Each row, then roughly how far along a hidden order it lies, from 0 to 20
(in the rows, 128 means zero)
[133 131  97 131 125 123 129 112 135  95 139 129 154 166 117 226  90 122
  96 119 135 127 135 152 157 119 119  87 157 113 112 135 157 127 108 141
 143  30 223 101 134  54  94 141 135 128 118 111 100 128 113 127 120 142
 184 131 122  74  82 168 137 110 117 196  76 112 135 143  89 139 144 117
 150 121  98 137]	17
[146 120 156 110 127 159 155 121 139 139  64 129 133  87 139 104 115  93
 121 154 186 139 140 138 128 151 125 198 122 130  95  96 110 136 156 148
 126 114  93 143 123  64  97 143 144 149  84  92 100  75 135 111 100 144
 173 150 164 138  79 125 110 133  93 170 123 141 130 116 166 106  97 134
  54 115 127 153]	12
[135 121 170 116 126 155 144 135 126 165  76 125 112  67 148  61 162 109
 146 156 156 134 132 121 107 149 135 201 110 142 116  99  95 133 164 133
 111 190  27 156 122 137 134 126 131 144 110 110 119  92 152 118 111 134
 122 144 150 168 126  98 109 142 119 112 160 151 125 101 180 107  96 139
  64 105 153 132]	5
[126 118 155 130 131 156 130 132 122 165 156 117 103  82 135  34 161 134
 154 138 112 120 129 122  74 132 132 173  96 128 146 122  90 125 140 121
 124 233  12 128 110 188 152  88 135 105 135 143 150 126 148 120 129 129
  93 124 156 166 172  94 122 141 136  74 174 133 128 112 177  73 122 134
  99 187 159 136]	1
[146 136 156 105 143 139 171 136 170 122  50 134 144  61 183  95 127  96
 122 152 173 145 117 119 153 159 124 204 143 134  83  94 137 156 130 128
 100 116 130 151 132  44  84 129 158 171 105 109 118  99 132 139 132 121
 117 142 169 166  95 133 101 130  98 134 121 133 126 128 155 162 123 133
  98 138 156 154]	16
[125 114 122 143 106 151  98 110  73 159 157 119 115 171  61 170 118 124
 126 132 131 115 155 156  93 113 133 131 102 125 146 135 102  97 159 151
 161 129  77 113 117 188 161 144 107  90 118 112 103 105 142  94  84 164
 196 137 111  92 126 123 140 128 127 177 129 139 135 118 131  47  90 124
  80  94  86 117]	2
[134 106 162 124 123 181 140 119 116 172 130 114 113  82 115  74 142 115
 132 152 146 119 149 142  72 139 131 178 104 123 128 105  79 122 155 142
 136 210   1 129 103 151 136 113 143 111 100 115 113  89 151  99 103 148
 156 148 166 157 124 106 111 139 110 140 155 139 134 107 180  30 110 132
  45 161 139 123]	3
[141 124 108 127 131 145 143 110 149  97 128 130 160 144 122 192  92 113
  95 129 152 127 138 148 157 131 118 109 163 109  95 117 152 139 110 145
 141  40 190 103 126  40  81 131 151 140 107 112  93 112 115 123 122 142
 190 139 149  96  67 170 128 114  96 203  89 110 139 136 103 126 143 120
 119 116 103 154]	19
[142 124 157 114 148 153 167 141 177 135 106 126 131  47 191  29 146 116
 136 144 133 130 119 111 120 154 121 199 135 124 110 101 117 158 116 117
 103 186  75 140 117  91 103  85 163 145 121 135 138 115 131 135 150 111
  83 130 177 184 126 115 102 136 114  91 145 123 128 119 169 135 150 133
 111 194 179 161]	11
[143 129 136 109 148 135 168 129 184 100  77 134 152  78 187 113 117  98
 113 139 155 139 117 122 157 154 119 186 167 122  83 101 156 163 103 126
 101  90 155 133 126  18  56 116 164 165 107 113 119 117 118 140 147 114
 128 137 170 150  86 151 108 124  97 143 102 116 130 133 129 185 151 130
 123 151 152 163]	20
[113 126 117 143 131 125 114 133 104 134 219 122 112 129 117  75 153 161
 144 114  66 110 123 117  90 108 127  96 117 123 172 156 116 118 113 109
 132 205  81 115 117 214 158  83 124  98 165 169 162 167 121 127 153 112
  71 110 126 144 178 109 133 133 158  69 157 118 129 130 130 108 160 127
 163 188 147 117]	3
[116 135 137 129 142 107 121 146 144 126 157 129 120 100 164  47 156 150
 148 120  95 128 106  95 119 130 128 140 122 135 150 135 132 137 115 101
 102 197 103 140 130 159 140  95 132 136 159 165 169 163 122 154 167  97
  27 111 128 168 180 109 124 136 150  52 158 123 120 131 138 165 151 133
 171 168 169 123]	7
[121 111 139 139 113 157 105 119  88 171 175 117 101 131  75 101 145 134
 141 137 114 113 150 144  70 119 135 122  92 123 153 137  83 105 161 140
 153 193  22 121 112 214 171 122 115  93 125 126 122 107 148  97  98 152
 149 133 129 125 151 100 130 138 137 142 158 144 132 111 151  41 100 130
  84 137 116 118]	0
[148 118 126 117 128 150 147 110 144 118  90 128 152 119 115 187  95 100
  97 142 163 131 142 155 146 141 121 149 152 112  88 104 135 140 128 145
 139  59 168 114 126  33  91 139 151 141  91  98  84  98 128 115 104 145
 195 149 149  93  58 158 118 116  90 215  82 119 138 128 123 109 132 124
  80 107 110 157]	17
[144 119 132 119 120 155 140 111 121 133  78 128 142 119 115 172 102  96
 107 146 181 133 143 153 134 139 126 162 133 119  86 105 119 126 152 154
 138  54 123 126 131  67  99 156 137 134  92  87  87  80 135 108  95 152
 207 151 146 107  71 110 123 125  86 210 100 132 136 120 137  77 101 127
  75  93 105 142]	13
[146 129 126 113 151 134 168 127 184  90 117 131 157  79 176 112 114 112
 105 128 133 129 114 120 155 141 114 163 170 113  98 112 159 162  88 119
 106 102 191 117 124  24  68  96 172 158 120 131 134 142 111 142 162 113
 108 126 169 146 104 152 123 121 103 127  97 102 133 140 125 173 182 126
 148 170 161 161]	20
[112 127 110 147 128 122  91 129 104 131 223 122 113 149 106 104 149 164
 139 109  62 109 123 123  94 105 126  83 120 124 173 161 122 113 109 112
 133 182 108 105 119 214 164  87 119  95 167 173 158 167 121 129 156 116
  82 107 116 128 182 115 140 129 158  72 156 116 127 134 117 103 163 124
 173 174 132 112]	3
[112 123 107 149 122 131  93 125  85 146 240 119 111 161  80 119 148 161
 136 108  67 105 135 134  80 100 130  81 110 121 178 155 110 102 120 118
 152 182  86 109 117 241 174 102 113  82 161 163 147 171 123 118 135 131
 115 113 110 116 178 112 144 131 152  94 151 121 131 130 123  73 147 124
 152 163 121 112]	0
[138 128 160 113 146 140 162 142 181 126  94 129 128  49 196  37 146 116
 140 142 137 136 113 106 131 147 125 201 137 132 107 104 125 159 118 114
  97 175  95 148 125  77  99 100 157 156 120 136 140 127 128 142 151 103
  74 130 172 185 133 117 102 136 114  82 141 126 125 122 160 160 144 134
 119 178 180 150]	12
[129 113 118 132 108 156 108 109  80 163 142 122 119 167  71 192 112 117
 117 136 148 117 156 166  95 120 134 104 106 121 132 126 103 100 159 153
 166 116  90 111 117 161 147 153 116 114 110 108  98  99 141  94  87 170
 213 143 125  93 103 127 135 128 118 195 119 139 137 116 139  42  94 123
  72  95  90 131]	5
[119 124 146 136 133 140 128 140 121 157 170 120 104  94 128  34 165 144
 154 130  95 116 122 112  80 127 130 151 103 131 162 136 102 126 135 111
 120 236  40 134 113 209 154  93 134 110 146 148 153 142 135 126 143 119
  61 119 141 169 179  94 120 142 148  58 163 131 125 117 161 101 132 133
 129 174 164 124]	1
[135 104 126 134 113 179 124 103  94 165 154 114 117 129  70 139 120 113
 119 143 139 110 165 166  75 124 130 156 108 111 133 118  86 113 153 152
 161 163  41 104 104 154 132 120 135  95 102 107  86  86 146  85  86 170
 210 149 151 101  97 122 125 128 107 193 125 136 141 111 151  11 109 124
  45 134 104 145]	3
[120 133  97 138 141 118 133 131 146  97 219 126 136 135 143 118 130 156
 123 107  69 115 113 118 126 111 118  91 145 113 156 149 149 136  82 107
 124 138 176 103 127 140 124  77 143 114 166 170 153 186 104 142 166 103
  66 108 129 130 159 144 130 122 143  82 126  94 131 149 102 159 191 123
 202 186 149 136]	11
[126 133  82 142 126 102 112 120 121  92 172 131 149 195 109 217 104 140
 106 108 103 120 130 141 151 105 123  58 146 117 135 151 167 120  96 131
 144  46 231  99 135 102 121 128 118 114 144 139 123 159 110 133 137 129
 157 117  96  82 115 160 149 112 135 152  95 109 134 149  72 145 156 118
 187 114  97 125]	14
[142 122 162 106 133 157 165 126 151 140  46 127 135  64 163 112 126  95
 125 154 179 139 131 136 133 156 126 207 131 130  87  92 116 145 145 136
 115 132  82 144 122   1  91 124 144 159  84  90 105  80 139 120 114 139
 152 149 171 154  79 130 106 132  96 137 122 135 130 117 173 119 109 134
  55 132 137 157]	13
[142 133 138 110 148 132 167 136 187 108  82 134 150  67 186  82 125 112
 122 138 151 140 113 102 152 143 118 178 156 125  95 101 145 163 101 118
  99 121 161 139 130  32  77 109 165 164 114 125 130 131 118 148 154 104
  93 132 166 162 107 143 107 124 110 113 113 114 127 135 139 187 160 131
 128 166 162 161]	18
[116 135  91 146 114 102  93 121  94 108 165 133 132 217  77 225 107 146
 116 108 116 123 134 143 149 103 130  47 135 124 140 156 148 104 121 135
 152  59 196 113 140 148 153 159  98 114 147 128 123 140 116 125 117 137
 165 119  80  71 133 147 157 118 144 150 101 123 128 142  81 133 126 120
 167  91  85 109]	9
[149 121 134 112 135 153 161 114 145 108  72 129 153  95 151 156  98  97
 100 143 181 133 135 144 143 147 120 168 153 115  86  98 141 149 123 142
 130  71 147 121 126  33  74 117 163 149  93  98  87  97 130 119 116 141
 178 151 172 123  59 155 109 120  85 198  89 120 135 127 133 124 139 127
  85 123 124 164]	18
[119 130 125 134 143 121 132 139 147 125 238 123 121  93 159  46 150 151
 135 114  86 117 110 109 105 124 122 129 130 122 162 142 130 142  95 103
 118 186 102 121 120 161 139  73 144 120 161 187 162 174 118 138 163 103
  51 111 141 162 174 119 122 130 145  56 151 109 126 135 129 143 174 128
 179 210 166 131]	8
[120 133 111 134 144 106 132 138 154 107 192 128 133 119 155  84 159 152
 131 109  78 118 106 110 129 120 120 110 150 123 146 143 140 147  81 103
 115 151 145 119 127 137 125  88 136 134 165 167 157 187 107 148 178  96
  62 108 134 150 176 134 125 125 146  59 139 106 126 144 116 157 184 126
 194 189 154 133]	11
[126 130  81 145 131 115 120 116 132  88 193 129 147 176 106 201 105 148
 104 102  93 116 130 141 144 108 121  58 158 106 135 153 162 127  85 125
 142  69 227  91 127  97 105 114 131 111 152 147 121 164 102 132 147 121
 137 112 116  90 120 166 145 112 134 159  92 101 138 152  79 132 174 116
 184 141 107 126]	14
[133 125  89 139 124 126 118 106 118 100 174 126 152 180  88 225  95 135
 104 111 126 116 140 159 142 105 119  63 151 106 126 139 152 119 101 141
 158  43 228  91 127 111 113 137 129 111 131 127 104 138 113 118 125 141
 183 125 123  70 100 170 143 110 117 196  83 107 138 144  88 117 158 116
 149 117  86 135]	14
[144 126  99 120 149 136 160 121 180  82 152 128 163 103 166 149  97 127
  97 122 116 121 122 134 151 128 110 119 177 101 106 121 166 157  72 121
 122  76 216 100 122  40  70  87 174 144 129 142 117 151 102 136 165 113
 124 125 171 119  94 170 119 113 106 150  87  90 137 146 102 152 196 118
 157 179 139 167]	20
[117 137  84 144 123 101  99 124 109  98 185 129 130 198  90 194 115 156
 117 101  95 120 125 133 141 100 126  40 143 119 155 159 185 116 107 122
 148  78 196 100 136 173 143 126 108 103 159 150 138 166 115 137 133 123
 129 109  88  90 148 151 160 117 154 132 113 111 130 150  77 149 148 120
 193 118 104 108]	10
[108 124 114 146 127 129  97 126 104 138 220 117 111 153  98 109 144 160
 140 111  63 105 129 129  77 103 127  79 111 119 182 158 111 113 113 111
 144 192  88 104 114 225 174  86 119  88 168 169 152 168 125 121 150 124
  83 109 120 123 193 110 142 129 154  81 152 118 131 129 122  92 157 124
 160 174 132 121]	1
[146 123 154 106 139 151 164 125 164 123  58 132 147  74 173 102 121  95
 117 150 173 139 130 138 141 145 122 196 145 125  77  91 127 153 134 137
 113 115 123 137 126  36  72 128 160 155  93 103 104  93 134 127 120 129
 165 151 169 152  76 137 102 128  93 159 114 132 131 119 157 128 127 133
  67 117 144 162]	16
[148 120 153 110 131 156 161 125 157 134  49 127 140  78 157 128 120  93
 120 155 180 138 132 134 138 157 126 200 133 124  88  92 119 145 142 143
 120 105 104 140 125  48  88 134 154 156 100  93 100  81 135 118 109 142
 164 152 169 149  76 134 104 132  91 172 114 136 130 116 155 111 103 133
  62 123 137 163]	14
[128 132 103 126 148 112 147 131 167  92 177 131 149 116 165 113 126 149
 116 112  86 121 110 115 140 124 113 120 162 116 132 133 158 150  76 107
 113 119 186 106 126  96  98  82 155 134 155 162 146 175 103 150 175  99
  74 113 147 140 138 144 123 120 134  99 112  94 133 146 105 165 194 122
 198 186 149 146]	15
[126 119 149 128 133 150 132 137 129 166 155 119 104  76 138  37 163 133
 154 136 110 120 126 117  81 134 130 167 102 131 151 124  97 128 139 119
 122 233  17 141 115 189 149  93 137 116 133 147 146 137 142 121 135 122
  80 128 152 172 159  93 115 141 133  74 173 131 127 112 173  79 127 135
  92 184 163 135]	1
[132 123 166 116 141 147 155 143 154 154 102 127 121  46 178  25 160 121
 146 138 131 133 118 108 110 149 128 199 119 133 120 107 106 149 131 116
 101 217  50 150 120 120 123 100 149 143 123 122 149 125 139 133 144 110
  77 134 164 176 144 104 105 140 123  76 162 135 123 115 174 137 129 137
 109 178 174 144]	7
[122 126 118 130 151 129 146 134 163 110 191 124 135  87 167  63 143 150
 136 122  82 114 112 113 118 121 116 129 152 113 143 136 139 147  82 102
 113 166 148 109 115 121 109  68 158 123 154 168 152 175 107 145 177  98
  57 111 158 157 156 128 121 126 139  73 137  99 130 141 125 149 190 127
 183 214 163 149]	11
